Here is a tiny trained network, its code and every weight. The questions are about switching its units off for an input and a class, where a switched-off unit gives its printed mean instead of its output.

import numpy as np


def w(rows, s, z=0):
    codes = np.array(rows[::2]) - 128.0
    scale = np.full(codes.shape[1], s)
    scale[-1] = z or s
    return codes * scale


def norm(h):
    return h / np.sqrt((h * h).mean(-1, keepdims=True) + 1e-5)


def f(y):
    return y / 2 * (1 + np.tanh(0.7978845608 * (y + 0.044715 * y**3)))


def log_softmax(a):
    a = a - a.max(-1, keepdims=True)
    return a - np.log(np.exp(a).sum(-1, keepdims=True))


def net(x, mask):
    res = np.array(x, float).reshape(1, 7) / 4 @ E
    u = 0
    for l in range(4):
        y = f(norm(res) @ A[l][:, :-1].T + A[l][:, -1])
        res = res + np.where(mask[u : u + 9], y, B[l][:, -1]) @ B[l][:, :-1]
        u += 9
    return log_softmax(norm(res)[-1] @ U[:, :-1].T + U[:, -1])


A, B = {}, {}
E = w([
[144,97,222,182,214],'x0',
[129,125,130,128,130],'x1',
[132,103,130,122,119],'x2',
[160,150,146,1,179],'x3',
[149,159,191,124,75],'x4',
[126,126,126,127,126],'x5',
[10,107,161,93,117],'x6',
],0.0062)
A[0] = w([
[33,64,142,95,92,99],'L0N1',
[185,146,254,91,15,64],'L0N2',
[213,211,59,215,141,59],'L0N3',
[151,137,234,132,5,117],'L0N4',
[117,85,145,226,96,77],'L0N5',
[112,4,13,124,219,131],'L0N6',
[233,141,139,55,216,183],'L0N7',
[158,134,228,113,11,23],'L0N8',
[120,213,85,143,87,255],'L0N9',
],0.0069,0.0032)
B[0] = w([
[83,200,190,125,133,190],'L0N1',
[116,183,66,171,204,184],'L0N2',
[170,110,162,135,97,195],'L0N3',
[109,161,76,162,195,194],'L0N4',
[112,75,67,124,145,184],'L0N5',
[133,255,101,181,193,220],'L0N6',
[145,89,134,166,90,254],'L0N7',
[132,181,78,140,171,154],'L0N8',
[121,72,117,153,149,225],'L0N9',
],0.0084,0.0038)
A[1] = w([
[145,130,39,111,43,145],'L1N1',
[105,197,96,83,2,121],'L1N2',
[124,63,181,136,127,2],'L1N3',
[184,137,134,33,158,112],'L1N4',
[156,164,158,56,163,142],'L1N5',
[99,139,94,201,71,60],'L1N6',
[183,194,133,93,157,21],'L1N7',
[129,83,126,59,169,68],'L1N8',
[108,102,202,145,108,111],'L1N9',
],0.0097,0.0025)
B[1] = w([
[127,127,114,51,205,251],'L1N1',
[119,88,156,111,231,225],'L1N2',
[114,134,134,118,171,126],'L1N3',
[71,27,80,255,104,193],'L1N4',
[84,91,66,244,98,200],'L1N5',
[95,76,69,103,144,236],'L1N6',
[102,156,70,162,134,159],'L1N7',
[67,141,98,201,99,129],'L1N8',
[154,132,182,134,141,155],'L1N9',
],0.0083,0.0027)
A[2] = w([
[113,89,140,136,175,45],'L2N1',
[118,95,85,58,115,176],'L2N2',
[217,109,109,111,119,118],'L2N3',
[80,31,87,170,34,15],'L2N4',
[180,100,205,152,164,209],'L2N5',
[205,134,122,122,104,8],'L2N6',
[60,160,222,67,82,88],'L2N7',
[57,189,110,119,133,159],'L2N8',
[99,148,1,97,173,52],'L2N9',
],0.0091,0.0015)
B[2] = w([
[162,165,166,79,94,160],'L2N1',
[111,115,227,134,169,149],'L2N2',
[44,142,107,111,53,162],'L2N3',
[146,2,248,219,86,175],'L2N4',
[60,107,15,22,190,184],'L2N5',
[68,172,107,111,78,136],'L2N6',
[18,118,45,70,25,149],'L2N7',
[164,139,109,144,54,193],'L2N8',
[161,147,206,212,156,254],'L2N9',
],0.0065,0.006)
A[3] = w([
[254,122,77,60,64,114],'L3N1',
[143,162,121,114,234,92],'L3N2',
[112,84,55,51,185,80],'L3N3',
[119,205,141,195,127,252],'L3N4',
[169,83,197,180,118,89],'L3N5',
[92,71,219,34,188,82],'L3N6',
[214,82,76,127,147,164],'L3N7',
[127,29,155,124,201,154],'L3N8',
[83,103,12,56,104,82],'L3N9',
],0.0091,0.0033)
B[3] = w([
[39,150,83,59,76,148],'L3N1',
[149,242,168,104,115,217],'L3N2',
[146,152,188,87,117,180],'L3N3',
[215,124,120,115,69,254],'L3N4',
[199,112,228,137,137,165],'L3N5',
[254,139,125,92,114,184],'L3N6',
[49,98,155,93,93,205],'L3N7',
[177,122,180,83,102,246],'L3N8',
[206,137,197,233,16,166],'L3N9',
],0.0075,0.0054)
U = w([
[154,132,141,134,95,255],'0',
[140,6,136,205,161,51],'1',
[145,142,131,121,99,236],'2',
[114,195,22,174,210,69],'3',
[124,144,196,7,175,14],'4',
[21,93,37,53,65,86],'5',
],0.013,0.0082)

Each question gives the input, the list of numbers given to net, and the class t.
The units are the neurons (one row each of A and B). Each row of codes is followed by its name. A weight is (code - 128) times the scale printed after its matrix; where a second scale follows, it is the last column's (A, B and U).
mask holds one flag per neuron, layer by layer. A switched-off neuron (its flag False) gives its mean, the last column of its row in B, instead of its output. The means were averaged over made-up inputs and are rounded, as every weight is.
A unit's drop is (log p(t) with every unit on - log p(t) with that unit switched off) / (log p(t) with every unit on - log p(t) with every unit switched off).
The circuit of an input: a set's keep is (log p(t) with only the set's units on - log p(t) with every unit switched off) / (log p(t) with every unit on - log p(t) with every unit switched off). Starting from the 12 units with the biggest drops (on a tie, the unit counted first), units are removed one at a time, each time the one whose removal leaves the highest keep (on an exact tie, the one counted first), for as long as the keep stays at least 0.8.
units of the circuit, in order: the units of the circuit, biggest drop first
top k neurons: the k neurons with the biggest drops, biggest first
k most important neurons of layer l: the k neurons of layer l with the biggest drops, biggest first
input [-6,-7,7,1,0,-3,-8], class 5: top 2 neurons -> (L3N1, L0N3)
input [-7,4,4,-6,1,-3,2], class 4: top neuron -> (L1N1)
input [-4,-4,2,-7,6,-7,5], class 1: top 2 neurons -> (L0N6, L1N6)
input [-6,-6,4,-4,-7,-5,6], class 3: units of the circuit, in order -> (L0N6, L3N7)
input [-4,1,6,6,6,-1,-8], class 5: units of the circuit, in order -> (L3N1, L3N7)
input [1,8,1,6,2,4,6], class 1: units of the circuit, in order -> (L1N5, L1N4)
input [-3,-5,2,-1,4,1,-6], class 5: top 3 neurons -> (L0N3, L3N1, L0N6)
input [3,2,-3,8,3,6,7], class 1: units of the circuit, in order -> (L1N5, L1N4)
input [-7,2,-3,6,-7,3,3], class 3: units of the circuit, in order -> (L2N9, L1N4)
input [2,0,2,-5,-3,1,-6], class 5: top 3 neurons -> (L0N3, L1N4, L3N1)
input [-8,-1,-5,-5,7,-2,8], class 4: 2 most important neurons of layer 2 -> (L2N2, L2N3)
input [6,0,-1,-5,-5,3,6], class 4: top 2 neurons -> (L1N5, L0N2)
input [6,-4,-2,5,-7,5,-3], class 3: units of the circuit, in order -> (L0N6, L1N7)
input [-6,-7,-3,-1,3,5,3], class 4: units of the circuit, in order -> (L1N2)
input [3,-4,1,-5,-2,0,8], class 5: top 2 neurons -> (L0N1, L2N7)
input [-8,3,-4,3,2,5,-8], class 4: top 2 neurons -> (L1N1, L1N2)
input [1,7,0,7,0,-7,-8], class 5: top 2 neurons -> (L0N7, L2N9)
input [2,-2,6,7,8,-2,8], class 3: top 2 neurons -> (L0N2, L1N5)
input [-8,-7,1,-8,6,4,-6], class 1: top 2 neurons -> (L0N9, L2N9)
input [0,-6,3,8,2,6,-5], class 1: units of the circuit, in order -> (L1N4)
input [6,2,-3,5,8,0,4], class 3: 2 most important neurons of layer 2 -> (L2N4, L2N9)
input [-4,8,0,-4,2,-4,4], class 1: top 3 neurons -> (L0N9, L0N4, L3N2)
input [8,-7,0,4,-4,-2,-7], class 4: top 2 neurons -> (L2N5, L0N7)
input [-8,-7,7,2,0,-6,2], class 4: 2 most important neurons of layer 1 -> (L1N2, L1N1)
input [4,1,-2,6,-7,7,8], class 5: 2 most important neurons of layer 1 -> (L1N2, L1N1)
